Here is a tiny trained network, its code and every weight. The questions are about switching its units off for an input and a class, where a switched-off unit gives its printed mean instead of its output.

import numpy as np


def w(rows, s, z=0):
    codes = np.array(rows[::2]) - 128.0
    scale = np.full(codes.shape[1], s)
    scale[-1] = z or s
    return codes * scale


def norm(h):
    return h / np.sqrt((h * h).mean(-1, keepdims=True) + 1e-5)


def f(y):
    return y / 2 * (1 + np.tanh(0.7978845608 * (y + 0.044715 * y**3)))


def log_softmax(a):
    a = a - a.max(-1, keepdims=True)
    return a - np.log(np.exp(a).sum(-1, keepdims=True))


def net(x, mask):
    res = np.array(x, float).reshape(1, 2) / 4 @ E
    u = 0
    for l in range(2):
        y = f(norm(res) @ A[l][:, :-1].T + A[l][:, -1])
        res = res + np.where(mask[u : u + 6], y, B[l][:, -1]) @ B[l][:, :-1]
        u += 6
    return log_softmax(norm(res)[-1] @ U[:, :-1].T + U[:, -1])


A, B = {}, {}
E = w([
[155,169,163,101,165,66,174,116,96,77,85],'x0',
[57,143,248,144,106,132,102,49,137,116,126],'x1',
],0.013)
A[0] = w([
[126,50,75,158,168,157,131,172,193,171,197,106],'L0N0',
[128,94,94,83,90,82,120,66,178,152,33,88],'L0N1',
[166,193,192,161,67,40,197,82,103,175,94,253],'L0N2',
[163,194,74,140,168,70,242,144,1,135,178,172],'L0N3',
[126,106,160,218,72,217,92,56,131,87,151,114],'L0N4',
[119,148,193,124,131,65,131,119,218,86,117,140],'L0N5',
],0.0057,0.00079)
B[0] = w([
[19,248,70,159,153,52,120,132,33,78,99,239],'L0N0',
[81,107,188,152,179,179,174,116,181,76,170,127],'L0N1',
[107,124,31,143,178,145,146,172,144,112,134,220],'L0N2',
[174,156,189,116,100,209,130,103,254,160,127,253],'L0N3',
[224,46,207,139,120,162,87,151,148,149,121,218],'L0N4',
[146,131,52,48,203,107,131,215,15,81,245,190],'L0N5',
],0.0071,0.0058)
A[1] = w([
[60,91,121,108,145,117,171,71,83,2,156,75],'L1N0',
[128,40,160,122,58,161,49,94,157,138,148,223],'L1N1',
[66,214,92,137,133,172,160,135,104,141,208,142],'L1N2',
[88,150,67,109,125,124,97,138,112,152,114,254],'L1N3',
[110,43,140,144,100,207,154,134,136,99,169,199],'L1N4',
[100,167,43,148,163,75,129,140,137,136,142,181],'L1N5',
],0.0074,0.0014)
B[1] = w([
[21,70,127,93,166,223,142,164,85,182,128,210],'L1N0',
[146,136,88,91,83,77,164,169,168,52,175,234],'L1N1',
[134,140,133,142,59,173,106,56,98,156,93,225],'L1N2',
[102,71,177,156,173,50,94,39,8,95,57,209],'L1N3',
[109,153,92,146,114,3,93,168,152,146,138,174],'L1N4',
[151,94,194,181,93,115,104,89,139,203,97,254],'L1N5',
],0.0078,0.0058)
U = w([
[128,158,98,231,59,85,72,55,37,161,11,244],'0',
[226,195,119,117,153,158,213,133,213,126,56,139],'1',
[117,118,157,163,32,1,67,188,184,66,184,69],'2',
[37,155,151,82,205,200,162,148,11,114,127,25],'3',
],0.0075,0.0011)

Each question gives the input, the list of numbers given to net, and the class t.
The units are the neurons (one row each of A and B). Each row of codes is followed by its name. A weight is (code - 128) times the scale printed after its matrix; where a second scale follows, it is the last column's (A, B and U).
mask holds one flag per neuron, layer by layer. A switched-off neuron (its flag False) gives its mean, the last column of its row in B, instead of its output. The means were averaged over made-up inputs and are rounded, as every weight is.
A unit's drop is (log p(t) with every unit on - log p(t) with that unit switched off) / (log p(t) with every unit on - log p(t) with every unit switched off).
The circuit of an input: a set's keep is (log p(t) with only the set's units on - log p(t) with every unit switched off) / (log p(t) with every unit on - log p(t) with every unit switched off). Starting from all 12 units, units are removed one at a time, each time the one whose removal leaves the highest keep (on an exact tie, the one counted first), for as long as the keep stays at least 0.8.
circuit, biggest first: the units of the circuit, biggest drop first
unit that matters most: the unit with the biggest drop
top k neurons: the k neurons with the biggest drops, biggest first
drop when u is switched off: that unit's drop, to one decimal
input [6,0], class 1: unit that matters most	L0N3
input [0,3], class 2: top 3 neurons	(L0N0, L0N4, L1N4)
input [1,8], class 3: circuit, biggest first	(L0N5, L1N0)
input [8,2], class 3: circuit, biggest first	(L1N0, L0N5)
input [1,1], class 3: top 3 neurons	(L0N5, L1N0, L0N0)
input [7,1], class 3: top 3 neurons	(L0N5, L1N0, L0N4)
input [0,-8], class 0: top 4 neurons	(L0N0, L0N4, L1N3, L1N5)
input [8,1], class 3: top 4 neurons	(L0N5, L1N0, L0N4, L1N1)
input [-1,5], class 2: top 2 neurons	(L0N4, L0N0)
input [-5,1], class 2: top 2 neurons	(L0N4, L1N1)
input [4,0], class 1: top 2 neurons	(L0N3, L0N0)
input [-4,1], class 2: top 2 neurons	(L0N4, L1N1)
input [-1,6], class 2: top 2 neurons	(L0N4, L0N0)
input [-8,-8], class 0: top neuron	(L0N0)
input [-5,2], class 2: drop when L0N4 is switched off	0.3
input [-6,-8], class 0: drop when L0N2 is switched off	0.0
input [4,-1], class 1: drop when L0N3 is switched off	0.2
input [-8,-6], class 0: drop when L0N0 is switched off	0.1
